Below are the code and all the weights of a small trained network. Each question names an input and a target symbol and asks about switching units off, where a switched-off unit gives its printed mean instead of its output.

import numpy as np


def w(rows, s, z=0):
    codes = np.array(rows[::2]) - 128.0
    scale = np.full(codes.shape[1], s)
    scale[-1] = z or s
    return codes * scale


def norm(h):
    return h / np.sqrt((h * h).mean(-1, keepdims=True) + 1e-5)


def f(y):
    return np.maximum(y, 0)


def softmax(a):
    e = np.exp(a - a.max(-1, keepdims=True))
    return e / e.sum(-1, keepdims=True)


def log_softmax(a):
    a = a - a.max(-1, keepdims=True)
    return a - np.log(np.exp(a).sum(-1, keepdims=True))


def net(x, mask):
    ids = ['αγεζξσφψω'.index(c) for c in x.split()]
    T = len(ids)
    res = E[ids] + P[:T]
    r = norm(res)
    for j in range(3):
        rows = slice(2 * j, 2 * j + 2)
        q, k, v = (r @ M[0][rows].T for M in (Q, K, V))
        z = softmax(np.where(np.tri(T) > 0, q @ k.T / 2**0.5, -1e9)) @ v
        o = O[0][rows]
        res = res + np.where(mask[j], z, o[:, -1]) @ o[:, :-1]
    y = f(norm(res) @ A[0][:, :-1].T + A[0][:, -1])
    res = res + np.where(mask[3:7], y, B[0][:, -1]) @ B[0][:, :-1]
    return log_softmax(norm(res)[-1] @ U[:, :-1].T + U[:, -1])


Q, K, V, O, A, B = {}, {}, {}, {}, {}, {}
E = w([
[92,253,163,180,188,79],'α',
[68,53,84,27,88,240],'γ',
[96,207,100,160,126,188],'ε',
[83,168,189,83,89,108],'ζ',
[2,173,151,158,69,135],'ξ',
[225,82,144,56,202,96],'σ',
[115,141,170,141,170,160],'φ',
[107,139,60,126,106,79],'ψ',
[83,80,110,175,176,110],'ω',
],0.0041)
P = w([
[207,105,101,214,7,208],'0',
[169,160,95,194,50,199],'1',
[151,155,112,166,57,166],'2',
[122,166,125,154,68,138],'3',
[98,168,112,135,86,116],'4',
[86,162,136,123,87,101],'5',
[81,158,128,114,85,88],'6',
[66,165,145,120,111,71],'7',
],0.0018)
Q[0] = w([
[20,202,115,143,144,90],'H0',
[76,173,150,152,120,95],'H0',
[23,189,127,184,70,82],'H1',
[42,172,149,160,100,90],'H1',
[149,181,167,217,136,1],'H2',
[191,66,112,61,197,117],'H2',
],0.0048)
K[0] = w([
[97,93,75,50,83,242],'H0',
[97,99,65,34,57,219],'H0',
[97,225,135,173,140,4],'H1',
[107,166,88,177,170,17],'H1',
[148,110,207,165,161,186],'H2',
[197,67,37,86,55,171],'H2',
],0.0048)
V[0] = w([
[188,66,165,54,58,220],'H0',
[113,2,112,92,122,238],'H0',
[170,147,155,50,3,139],'H1',
[60,54,7,122,36,199],'H1',
[77,135,213,120,162,220],'H2',
[81,91,160,68,132,209],'H2',
],0.003)
O[0] = w([
[83,146,138,50,154,115,170],'H0',
[40,105,160,79,208,103,152],'H0',
[128,197,126,27,83,139,108],'H1',
[17,121,92,78,182,118,125],'H1',
[155,95,182,119,113,208,247],'H2',
[138,109,252,147,172,175,89],'H2',
],0.0036,0.0013)
A[0] = w([
[130,99,152,67,139,87,215],'N0',
[229,147,107,253,90,94,48],'N1',
[213,131,166,254,33,76,144],'N2',
[77,114,151,126,106,175,247],'N3',
],0.0046,0.0012)
B[0] = w([
[141,150,68,152,171,128,162],'N0',
[161,147,208,214,74,3,230],'N1',
[187,154,98,214,96,54,254],'N2',
[194,72,148,127,161,103,221],'N3',
],0.0057,0.0037)
U = w([
[196,154,144,221,75,41,251],'α',
[112,99,115,95,147,137,234],'γ',
[134,211,75,186,128,251,130],'ε',
[172,184,199,25,56,131,61],'ζ',
[18,116,182,144,44,152,76],'ξ',
[219,153,75,79,180,116,115],'σ',
[197,85,231,154,186,187,48],'φ',
[74,156,2,97,88,79,35],'ψ',
[89,32,86,193,201,105,128],'ω',
],0.007,0.0019)

Each question gives the input, a string of symbols that net reads in full, and the target symbol t.
The units are the heads (2 rows each of Q, K, V and O) and the neurons (one row each of A and B). Each row of codes is followed by its name. A weight is (code - 128) times the scale printed after its matrix; where a second scale follows, it is the last column's (O, A, B and U).
mask holds one flag per unit, heads first, then neurons. A switched-off unit (its flag False) gives its mean, the last column of its rows in O or B, instead of its output. The means were averaged over made-up inputs and are rounded, as every weight is.
A unit's drop is (log p(t) with every unit on - log p(t) with that unit switched off) / (log p(t) with every unit on - log p(t) with every unit switched off).
The circuit of an input: a set's keep is (log p(t) with only the set's units on - log p(t) with every unit switched off) / (log p(t) with every unit on - log p(t) with every unit switched off). Starting from all 7 units, units are removed one at a time, each time the one whose removal leaves the highest keep (on an exact tie, the one counted first), for as long as the keep stays at least 0.8.
units of the circuit, in order: the units of the circuit, biggest drop first
top k neurons: the k neurons with the biggest drops, biggest first
which heads matter: for each layer, one digit per head in row order, 1 if its drop is at least 0.15 and else 0, layers parted by /
drop when u is switched off: that unit's drop, to one decimal
input ξ ψ ψ ψ ψ, target ψ: units of the circuit, in order : [H1; N1]
input ε ε ζ ε ε, target ε: which heads matter : 010
input ψ α ψ γ ε ω ω, target ω: units of the circuit, in order : [N1; N2]
input φ ξ ε σ, target σ: units of the circuit, in order : [N1; N0; N2]
input σ ω ξ σ ξ ξ σ, target σ: units of the circuit, in order : [N1; N2; N0]
input γ ζ σ α ε ψ, target ψ: units of the circuit, in order : [N1; N2]
input ζ ξ ψ ξ ξ ζ ξ ζ, target ζ: which heads matter : 110
input ζ ε ω ζ γ α ε, target ε: which heads matter : 110
input ζ ξ ξ, target ξ: top 3 neurons : [N2; N1; N3]
input φ ζ ε ε φ ζ, target ζ: which heads matter : 010
input ζ φ γ φ φ, target φ: which heads matter : 001
input γ α ε ξ, target ξ: top 2 neurons : [N2; N1]
input ξ σ ζ γ ξ ε ξ φ, target φ: drop when H2 is switched off : 0.4
